Below are the code and all the weights of a small trained network. Each question names an input and a class and asks about switching units off, where a switched-off unit gives its printed mean instead of its output.

import numpy as np


def w(rows, s, z=0):
    codes = np.array(rows[::2]) - 128.0
    scale = np.full(codes.shape[1], s)
    scale[-1] = z or s
    return codes * scale


def f(y):
    return y / 2 * (1 + np.tanh(0.7978845608 * (y + 0.044715 * y**3)))


def log_softmax(a):
    a = a - a.max(-1, keepdims=True)
    return a - np.log(np.exp(a).sum(-1, keepdims=True))


def net(x, mask):
    res = np.array(x, float).reshape(1, 5) / 4 @ E
    y = f(res @ A[0][:, :-1].T + A[0][:, -1])
    res = res + np.where(mask, y, B[0][:, -1]) @ B[0][:, :-1]
    return log_softmax(res[-1] @ U[:, :-1].T + U[:, -1])


A, B = {}, {}
E = w([
[187,159,11,107,99],'x0',
[130,126,126,130,128],'x1',
[184,100,183,101,68],'x2',
[201,66,152,179,200],'x3',
[135,174,149,218,79],'x4',
],0.011)
A[0] = w([
[177,104,125,165,127,199],'N0',
[125,199,142,43,90,116],'N1',
[222,129,184,78,93,86],'N2',
[162,104,151,109,83,77],'N3',
[37,92,155,146,186,253],'N4',
[162,60,170,81,83,123],'N5',
[120,116,95,247,88,52],'N6',
[103,129,163,140,142,142],'N7',
[52,127,86,90,72,53],'N8',
[178,134,132,140,167,185],'N9',
[154,92,149,93,43,77],'N10',
[129,150,122,189,104,82],'N11',
[154,150,130,243,98,80],'N12',
[165,93,114,169,154,58],'N13',
[143,222,156,194,135,52],'N14',
[144,160,162,212,57,91],'N15',
[157,194,49,140,127,155],'N16',
[159,119,74,91,103,144],'N17',
[214,130,158,123,153,135],'N18',
[142,75,134,82,132,54],'N19',
[154,104,124,138,187,168],'N20',
[176,167,73,82,114,60],'N21',
[187,116,165,105,61,25],'N22',
[182,147,80,165,77,139],'N23',
[79,156,133,91,108,58],'N24',
[108,131,211,73,165,91],'N25',
[134,91,118,97,167,77],'N26',
[89,39,95,68,161,38],'N27',
[86,142,80,153,192,85],'N28',
[167,152,135,167,184,116],'N29',
[71,125,81,179,186,110],'N30',
[43,181,229,73,113,156],'N31',
[168,135,73,125,128,51],'N32',
[98,56,111,79,157,43],'N33',
[70,150,83,170,163,65],'N34',
[85,151,167,138,161,125],'N35',
[134,145,41,144,141,185],'N36',
[172,36,134,118,230,128],'N37',
[172,74,146,139,137,96],'N38',
[174,162,108,89,142,138],'N39',
[145,92,68,117,96,67],'N40',
],0.011,0.0061)
B[0] = w([
[74,151,110,135,64,197],'N0',
[37,146,79,136,155,214],'N1',
[179,189,148,140,186,185],'N2',
[140,210,171,104,237,146],'N3',
[171,115,99,181,63,254],'N4',
[171,147,126,120,125,190],'N5',
[110,107,103,78,204,194],'N6',
[156,108,128,195,119,161],'N7',
[110,135,93,168,194,202],'N8',
[68,148,64,158,81,182],'N9',
[134,178,145,184,206,172],'N10',
[140,87,111,79,184,163],'N11',
[137,93,51,59,170,216],'N12',
[75,149,143,155,180,155],'N13',
[141,68,59,63,232,183],'N14',
[158,93,4,65,198,212],'N15',
[121,101,152,186,114,249],'N16',
[161,94,137,185,104,198],'N17',
[89,159,106,183,136,182],'N18',
[134,127,100,107,198,145],'N19',
[96,148,85,147,107,186],'N20',
[138,100,154,202,165,193],'N21',
[160,171,185,155,230,158],'N22',
[138,96,132,174,116,215],'N23',
[95,133,108,146,200,161],'N24',
[174,104,125,185,155,183],'N25',
[108,129,75,96,177,143],'N26',
[137,87,84,10,203,168],'N27',
[253,187,190,115,190,176],'N28',
[42,150,134,144,99,172],'N29',
[218,237,227,124,164,192],'N30',
[139,109,65,214,129,240],'N31',
[132,89,189,179,191,157],'N32',
[152,116,87,112,202,154],'N33',
[168,178,136,131,167,175],'N34',
[156,69,166,162,119,168],'N35',
[141,102,164,151,73,236],'N36',
[87,136,92,154,104,236],'N37',
[100,141,107,149,152,168],'N38',
[107,59,150,134,122,167],'N39',
[136,115,123,172,155,156],'N40',
],0.0068,0.0085)
U = w([
[143,69,88,60,170,113],'0',
[183,246,170,140,152,90],'1',
[126,136,111,143,96,254],'2',
[142,61,143,187,111,50],'3',
[24,189,100,157,125,70],'4',
[123,128,141,97,22,169],'5',
[151,147,169,39,76,86],'6',
],0.014,0.015)

Each question gives the input, the list of numbers given to net, and the class t.
The units are the neurons (one row each of A and B). Each row of codes is followed by its name. A weight is (code - 128) times the scale printed after its matrix; where a second scale follows, it is the last column's (A, B and U).
mask holds one flag per neuron, in row order. A switched-off neuron (its flag False) gives its mean, the last column of its row in B, instead of its output. The means were averaged over made-up inputs and are rounded, as every weight is.
A unit's drop is (log p(t) with every unit on - log p(t) with that unit switched off) / (log p(t) with every unit on - log p(t) with every unit switched off).
The circuit of an input: a set's keep is (log p(t) with only the set's units on - log p(t) with every unit switched off) / (log p(t) with every unit on - log p(t) with every unit switched off). Starting from the 12 units with the biggest drops (on a tie, the unit counted first), units are removed one at a time, each time the one whose removal leaves the highest keep (on an exact tie, the one counted first), for as long as the keep stays at least 0.8.
circuit, biggest first: the units of the circuit, biggest drop first
unit that matters most: the unit with the biggest drop
k most important neurons: the k neurons with the biggest drops, biggest first
drop when u is switched off: that unit's drop, to one decimal
input [-7,4,1,-6,6], class 3: circuit, biggest first -> (N31, N35)
input [7,-5,-3,8,3], class 4: circuit, biggest first -> (N29, N9, N13)
input [-8,-5,7,-7,-1], class 3: circuit, biggest first -> (N31)
input [5,4,-8,5,8], class 0: circuit, biggest first -> (N12, N14)
input [-6,-5,-1,-5,-1], class 3: circuit, biggest first -> (N31, N35, N25)
input [8,1,-7,-4,0], class 3: circuit, biggest first -> (N16, N36, N21)
input [-6,8,3,6,-7], class 2: 3 most important neurons -> (N37, N4, N15)
input [-4,3,-3,5,5], class 0: circuit, biggest first -> (N12, N14)
input [4,-6,1,-7,7], class 0: 2 most important neurons -> (N15, N14)
input [1,1,-8,-7,-5], class 1: circuit, biggest first -> (N28, N30)
input [7,-6,7,5,-3], class 1: 3 most important neurons -> (N2, N3, N22)
input [-3,4,-5,-4,5], class 0: 2 most important neurons -> (N14, N15)
input [-6,-8,0,8,7], class 2: 3 most important neurons -> (N4, N0, N29)
input [4,0,1,6,7], class 0: unit that matters most -> N12
input [-7,-4,-7,6,6], class 1: 3 most important neurons -> (N30, N28, N34)
input [4,-1,-8,8,4], class 1: 4 most important neurons -> (N30, N28, N34, N1)
input [-3,7,-7,7,-4], class 1: drop when N30 is switched off -> 0.9
input [3,4,3,3,4], class 0: drop when N12 is switched off -> 0.5
input [8,3,8,-1,-2], class 1: drop when N22 is switched off -> 0.2
input [2,0,6,6,-5], class 1: unit that matters most -> N2
